Below are the code and all the weights of a small trained network. Each question names an input and a class and asks about switching units off, where a switched-off unit gives its printed mean instead of its output.

import numpy as np


def w(rows, s, z=0):
    codes = np.array(rows[::2]) - 128.0
    scale = np.full(codes.shape[1], s)
    scale[-1] = z or s
    return codes * scale


def norm(h):
    return h / np.sqrt((h * h).mean(-1, keepdims=True) + 1e-5)


def f(y):
    return y / 2 * (1 + np.tanh(0.7978845608 * (y + 0.044715 * y**3)))


def log_softmax(a):
    a = a - a.max(-1, keepdims=True)
    return a - np.log(np.exp(a).sum(-1, keepdims=True))


def net(x, mask):
    res = np.array(x, float).reshape(1, 8) / 4 @ E
    u = 0
    for l in range(3):
        y = f(norm(res) @ A[l][:, :-1].T + A[l][:, -1])
        res = res + np.where(mask[u : u + 11], y, B[l][:, -1]) @ B[l][:, :-1]
        u += 11
    return log_softmax(norm(res)[-1] @ U[:, :-1].T + U[:, -1])


A, B = {}, {}
E = w([
[119,160,43,87,77,157,65,65,77],'x0',
[111,96,173,126,59,189,113,146,187],'x1',
[139,115,70,121,201,142,116,95,141],'x2',
[150,111,108,124,111,220,124,255,136],'x3',
[144,126,196,89,175,136,157,112,28],'x4',
[65,147,156,136,102,174,177,55,173],'x5',
[80,53,89,174,99,84,171,136,165],'x6',
[175,128,108,220,84,112,64,161,108],'x7',
],0.0076)
A[0] = w([
[114,108,147,105,119,113,109,149,152,154],'L0N1',
[130,159,196,124,72,125,102,169,152,89],'L0N2',
[110,104,69,113,144,120,169,188,139,153],'L0N3',
[139,171,150,100,159,98,112,134,101,74],'L0N4',
[110,129,180,69,94,252,119,127,140,62],'L0N5',
[84,104,170,124,156,113,207,110,196,152],'L0N6',
[158,112,149,108,173,142,69,102,179,84],'L0N7',
[104,207,82,82,94,114,115,79,159,44],'L0N8',
[111,135,81,111,132,148,139,63,161,15],'L0N9',
[138,156,84,152,137,144,85,138,98,1],'L0N10',
[112,123,69,132,155,147,113,83,115,95],'L0N11',
],0.014,0.0022)
B[0] = w([
[147,165,148,231,110,173,174,125,125,147],'L0N1',
[116,44,135,102,131,168,135,223,167,188],'L0N2',
[108,115,64,142,76,151,159,183,153,206],'L0N3',
[152,196,146,123,123,113,136,155,70,179],'L0N4',
[137,88,3,137,132,224,189,169,75,237],'L0N5',
[208,122,193,66,148,65,194,131,217,254],'L0N6',
[116,129,141,178,22,77,120,148,98,150],'L0N7',
[113,138,56,124,92,14,96,86,121,210],'L0N8',
[64,66,108,129,85,100,125,91,105,192],'L0N9',
[190,161,105,68,150,91,123,107,163,173],'L0N10',
[178,67,100,188,116,194,130,98,117,191],'L0N11',
],0.012,0.0077)
A[1] = w([
[130,182,183,14,77,224,139,144,158,147],'L1N1',
[147,152,47,139,240,64,41,213,129,67],'L1N2',
[52,72,215,143,107,127,92,166,232,236],'L1N3',
[113,116,223,150,181,178,122,87,72,4],'L1N4',
[106,147,202,113,89,135,88,59,115,97],'L1N5',
[112,108,117,169,149,164,104,72,179,32],'L1N6',
[104,198,216,91,209,126,153,148,37,34],'L1N7',
[1,181,62,125,140,194,75,45,121,30],'L1N8',
[98,112,128,127,176,85,250,151,219,106],'L1N9',
[101,54,40,119,163,159,198,148,111,132],'L1N10',
[85,141,184,80,162,92,147,68,216,40],'L1N11',
],0.0096,0.0019)
B[1] = w([
[139,114,94,156,152,190,160,134,100,161],'L1N1',
[118,227,121,91,132,190,181,150,146,181],'L1N2',
[87,137,180,147,87,105,78,94,182,186],'L1N3',
[155,91,160,112,112,167,123,108,123,127],'L1N4',
[105,122,81,96,104,140,119,141,133,130],'L1N5',
[156,122,150,83,100,129,178,105,86,126],'L1N6',
[155,82,173,59,168,153,97,84,84,170],'L1N7',
[160,55,31,154,117,63,140,141,96,155],'L1N8',
[116,194,97,162,176,132,210,83,160,243],'L1N9',
[90,160,132,142,125,180,109,171,153,254],'L1N10',
[132,136,160,102,128,8,136,169,84,163],'L1N11',
],0.015,0.009)
A[2] = w([
[127,163,118,175,93,208,190,124,183,80],'L2N1',
[209,167,130,150,129,134,28,118,163,126],'L2N2',
[219,131,118,199,104,144,86,228,134,139],'L2N3',
[58,184,147,125,179,40,72,222,33,66],'L2N4',
[164,92,64,112,235,157,99,226,141,71],'L2N5',
[185,117,122,12,89,189,108,228,60,156],'L2N6',
[110,126,123,11,134,143,197,96,7,89],'L2N7',
[63,98,96,218,50,110,70,77,97,89],'L2N8',
[189,188,179,81,191,128,143,107,123,124],'L2N9',
[182,6,220,188,165,199,129,102,2,99],'L2N10',
[91,102,187,169,18,148,41,203,125,2],'L2N11',
],0.0098,0.0017)
B[2] = w([
[82,159,126,136,62,155,88,123,5,254],'L2N1',
[98,158,113,99,216,93,134,205,107,142],'L2N2',
[112,186,150,132,151,182,73,146,177,194],'L2N3',
[140,126,88,80,196,195,129,126,148,139],'L2N4',
[68,172,128,123,98,106,192,78,164,210],'L2N5',
[95,71,163,204,130,123,226,99,141,252],'L2N6',
[148,200,81,132,160,171,40,139,128,213],'L2N7',
[210,46,91,153,187,120,118,196,130,190],'L2N8',
[167,98,158,117,116,121,92,72,105,198],'L2N9',
[72,71,203,80,139,225,95,179,145,173],'L2N10',
[74,144,165,72,102,65,43,183,170,160],'L2N11',
],0.015,0.0078)
U = w([
[142,68,236,70,177,197,101,104,86,18],'0',
[131,124,217,134,120,3,237,82,200,121],'1',
[198,210,119,72,203,103,112,98,97,171],'2',
[84,145,183,137,70,89,9,209,188,29],'3',
[160,7,16,165,87,90,125,116,107,139],'4',
[49,168,101,178,65,220,199,187,165,251],'5',
],0.011,0.0028)

Each question gives the input, the list of numbers given to net, and the class t.
The units are the neurons (one row each of A and B). Each row of codes is followed by its name. A weight is (code - 128) times the scale printed after its matrix; where a second scale follows, it is the last column's (A, B and U).
mask holds one flag per neuron, layer by layer. A switched-off neuron (its flag False) gives its mean, the last column of its row in B, instead of its output. The means were averaged over made-up inputs and are rounded, as every weight is.
A unit's drop is (log p(t) with every unit on - log p(t) with that unit switched off) / (log p(t) with every unit on - log p(t) with every unit switched off).
The circuit of an input: a set's keep is (log p(t) with only the set's units on - log p(t) with every unit switched off) / (log p(t) with every unit on - log p(t) with every unit switched off). Starting from the 12 units with the biggest drops (on a tie, the unit counted first), units are removed one at a time, each time the one whose removal leaves the highest keep (on an exact tie, the one counted first), for as long as the keep stays at least 0.8.
circuit, biggest first: the units of the circuit, biggest drop first
k most important neurons: the k neurons with the biggest drops, biggest first
k most important neurons of layer l: the k neurons of layer l with the biggest drops, biggest first
input [-3,7,-6,-7,2,6,5,-5], class 1: circuit, biggest first -> (L0N6)
input [-7,-2,7,4,-7,6,4,3], class 1: circuit, biggest first -> (L0N6, L0N5)
input [1,3,-5,0,-6,1,8,-3], class 1: circuit, biggest first -> (L0N5, L0N6)
input [6,8,8,-3,8,1,-7,4], class 4: circuit, biggest first -> (L0N6, L1N8)
input [-5,2,-1,5,5,-2,5,3], class 3: 2 most important neurons -> (L1N3, L0N5)
input [6,8,2,2,-7,3,6,8], class 3: circuit, biggest first -> (L2N11, L1N9)
input [1,3,-3,3,0,-7,1,7], class 3: 4 most important neurons -> (L0N5, L0N2, L2N11, L1N3)
input [3,1,1,-6,8,4,3,0], class 2: circuit, biggest first -> (L2N7, L2N6)
input [1,6,2,-8,6,-3,-8,-7], class 0: 2 most important neurons -> (L2N10, L1N7)
input [8,-5,4,4,2,-4,-5,-1], class 2: 2 most important neurons of layer 0 -> (L0N5, L0N10)
input [6,-6,0,2,-5,1,5,6], class 4: 2 most important neurons -> (L0N2, L0N6)
input [-5,-2,3,0,2,-7,-6,6], class 2: 2 most important neurons -> (L1N2, L0N10)
input [7,-5,-3,4,7,0,4,4], class 2: 3 most important neurons of layer 0 -> (L0N5, L0N10, L0N2)
input [-1,-5,7,-2,-4,5,6,-3], class 1: circuit, biggest first -> (L0N6)
input [7,0,1,3,-4,-8,-6,3], class 2: 3 most important neurons -> (L0N10, L0N5, L1N10)
input [0,7,5,-2,0,-2,-4,6], class 3: 2 most important neurons -> (L0N7, L2N11)
input [-6,5,-6,-8,-8,-2,4,7], class 1: 2 most important neurons of layer 1 -> (L1N9, L1N10)
input [5,5,-3,-2,-8,-2,-3,4], class 3: 2 most important neurons of layer 0 -> (L0N2, L0N5)
input [8,3,-4,3,-4,0,8,1], class 3: 3 most important neurons -> (L2N11, L1N9, L0N5)
input [3,0,-6,-5,5,-4,-8,5], class 0: most important neuron -> (L1N7)
input [1,-8,-1,-8,-2,-5,4,5], class 2: 2 most important neurons -> (L0N5, L1N2)
